Each row has two labels, one from each of two sets.
[ 29.5  -3.3  23.7 -14.2   2.0  -1.2   9.0 -10.7  14.3  -3.6   0.9  -1.6
 -12.9   7.1  -7.2  -6.9 -12.7 -22.1  12.5  -3.0   4.1  19.2  -2.8  -4.1
  -7.7  16.5  -2.6   3.1  -7.6  -7.6  -1.1 -14.4  -0.7  16.7  10.6  -1.8
   5.7  -2.2  -3.0  -7.5   0.2  -4.9   1.3 -14.8  -2.4   4.6   9.6  13.4] | pb & lz
[-29.2  14.4   4.2 -12.2 -14.0 -20.8 -15.3  -5.8  -7.5  -1.4  -1.8 -30.3
  16.0   9.6 -24.3  10.3  14.9   6.7  -3.3  -1.5  -1.7  15.3  -0.3  13.6
   5.4  12.3  35.4 -11.2  -5.4  -3.6   8.7  13.2  17.6 -16.9 -18.6  -4.3
  18.5 -15.7  29.9   5.5   2.3 -26.7  -4.5   2.9  13.0  17.6   9.9   1.0] | zj & zn
[  0.3  -7.4  -4.9  15.0  -1.3  -4.3  -3.4  -7.4  14.5   2.7  12.0 -10.2
  -6.3  -6.8   6.5   2.9  -6.4   3.3  -3.0   8.2  -7.7  -4.2  11.4  -4.6
   3.2 -19.2  20.8  -5.0 -26.1  -4.4  -5.6  16.9  16.7   5.7   7.9   2.4
  22.5 -11.0  -1.8  20.2   5.7  -2.7  -0.4   7.1   5.3   6.3 -21.2  -2.8] | zj & Zt
[  5.3  17.4  -8.9   2.0 -16.4 -16.4   7.4  -7.8   7.2  -7.3 -11.8  -6.8
 -31.4   3.4 -18.7   2.3   3.5   8.9  15.0 -12.0   5.8 -19.1   1.1   5.5
   7.2   7.5  28.8 -18.2  -9.3 -17.9   2.3  -9.6  -0.7 -11.8  -9.0   4.7
  21.9 -22.0  14.7   3.1   5.1 -16.9  14.9  10.6  -6.1   9.4  10.9  12.6] | zj & lz
[-23.0  -1.0  17.5   5.5  -0.7  -8.5 -15.7   2.8  10.7   1.0   8.1 -16.9
 -40.0  -4.3   3.7   8.3  -9.3 -16.9 -11.0   8.7  -4.0 -24.2  14.5 -17.0
   0.3   2.6  23.3  -1.8 -12.4 -12.9  -4.5  14.6  28.4 -16.4   0.3  12.6
  17.4 -16.7  18.9   6.5  -3.8  -9.5  -8.7  13.7  -7.0  19.6 -15.5 -29.0] | zj & Zt
[  9.0  11.3  -6.9  -4.4   1.1 -25.4  -2.0  -7.3   6.0  -6.9  -0.9 -14.0
 -21.4  11.5  -8.0 -10.9  -2.7  -1.1   1.7 -13.9  16.8  16.7   9.4   0.3
   8.2  -8.8  18.3 -19.9 -20.7  -6.3  11.4   2.4  14.2 -10.3  -8.6  -4.4
  31.0 -21.3  17.5   0.1  -6.4 -19.7   0.6  11.7 -22.6   3.1   2.8   5.5] | tr & lz
[ 27.2   3.6  18.4 -11.2 -10.2 -22.2  10.5  -4.1  10.9 -10.5   3.9   1.6
 -22.8   3.4 -20.2 -13.9 -19.5 -11.5  12.4 -15.8  12.0   0.1  -5.2  -5.7
  -6.4  18.5   1.2 -10.3 -13.6  -6.3  -9.0 -19.0   1.7  10.1   2.6   3.8
   7.4  -6.9  -2.2 -16.9  -1.5  -2.1  15.7 -10.6  -5.6  12.4  23.5   9.2] | pb & lz
[  6.7  -9.6  18.4 -17.6  -2.4 -19.6  -1.8  -6.1  -0.3   2.8  -2.4  -0.4
   6.3  13.8 -11.5  -9.2   7.8  -5.5   7.8  -6.1  -4.3  31.0   3.5   0.3
   0.0   7.4  -3.5   5.6  -4.9   6.5  -0.8   9.2  -5.4   1.6  -1.4 -10.5
 -11.6 -10.8  19.0  -6.5  11.7  -2.8  -3.5  -7.9   6.8  -5.9  -1.3  21.9] | pb & Lf
[ 11.0 -10.1  10.6 -12.3  -9.7 -19.3  -3.1  -9.3  18.2  -3.8   2.3 -12.3
 -23.7   9.5 -10.2   0.5  -0.9   8.0   7.1  -8.7  -4.6 -13.2   2.4  -1.9
   6.8   5.3  23.5  -5.0 -14.5  -6.7  -6.7   8.0   7.2  10.0  -2.7   5.6
  24.7 -25.5   2.4  -5.1   8.5 -12.1  12.9   0.4   6.0  23.2  14.3   9.4] | zj & lz
[  1.4 -13.5  -6.0   5.8  -3.6   8.1  16.6 -12.5 -11.9  10.7   1.1   2.8
   2.3   6.5   0.0   3.0  11.0  10.1  -3.3 -12.7 -14.6   9.5  33.4  -6.0
  15.3 -22.1  38.6  12.0 -10.4  -5.5  -2.4  33.1   0.3   2.2   2.7  -2.3
   4.3   0.0   6.6  13.4  22.7   2.3 -10.1  -3.3  13.3 -21.2 -34.5   9.0] | zj & Lf
[ -1.4 -11.9 -18.8  -3.3   1.3 -25.8  -9.0 -15.3   7.3  15.2  -1.3 -16.1
  12.9  26.3 -13.7   9.9  12.1  11.9   0.1  -7.6 -15.5  29.9  19.7   7.2
  35.7 -33.2  43.8   6.1 -20.5   0.5  -3.3  65.5  18.2 -14.1  -9.9 -16.8
  18.4 -25.7  40.3  12.3  21.4  -9.3 -18.5  -9.1  14.2 -21.7 -32.5  22.7] | zj & Lf
[ -3.7  -6.4  -4.0   9.9  -3.5  19.5  -6.3  -2.6  -2.3  -0.3   8.3  -8.8
  -2.0   6.1  23.8  12.0  -8.3  10.4 -16.9   8.6 -13.0 -11.1  -6.6   0.1
   5.8  -5.8   4.9   8.0   1.6  -1.7 -14.4  11.0   2.5   2.7   3.7   3.3
   8.6   5.3  23.8 -11.6   1.4   5.8  -3.6   1.9  21.5   9.9   3.3 -22.7] | zj & dc
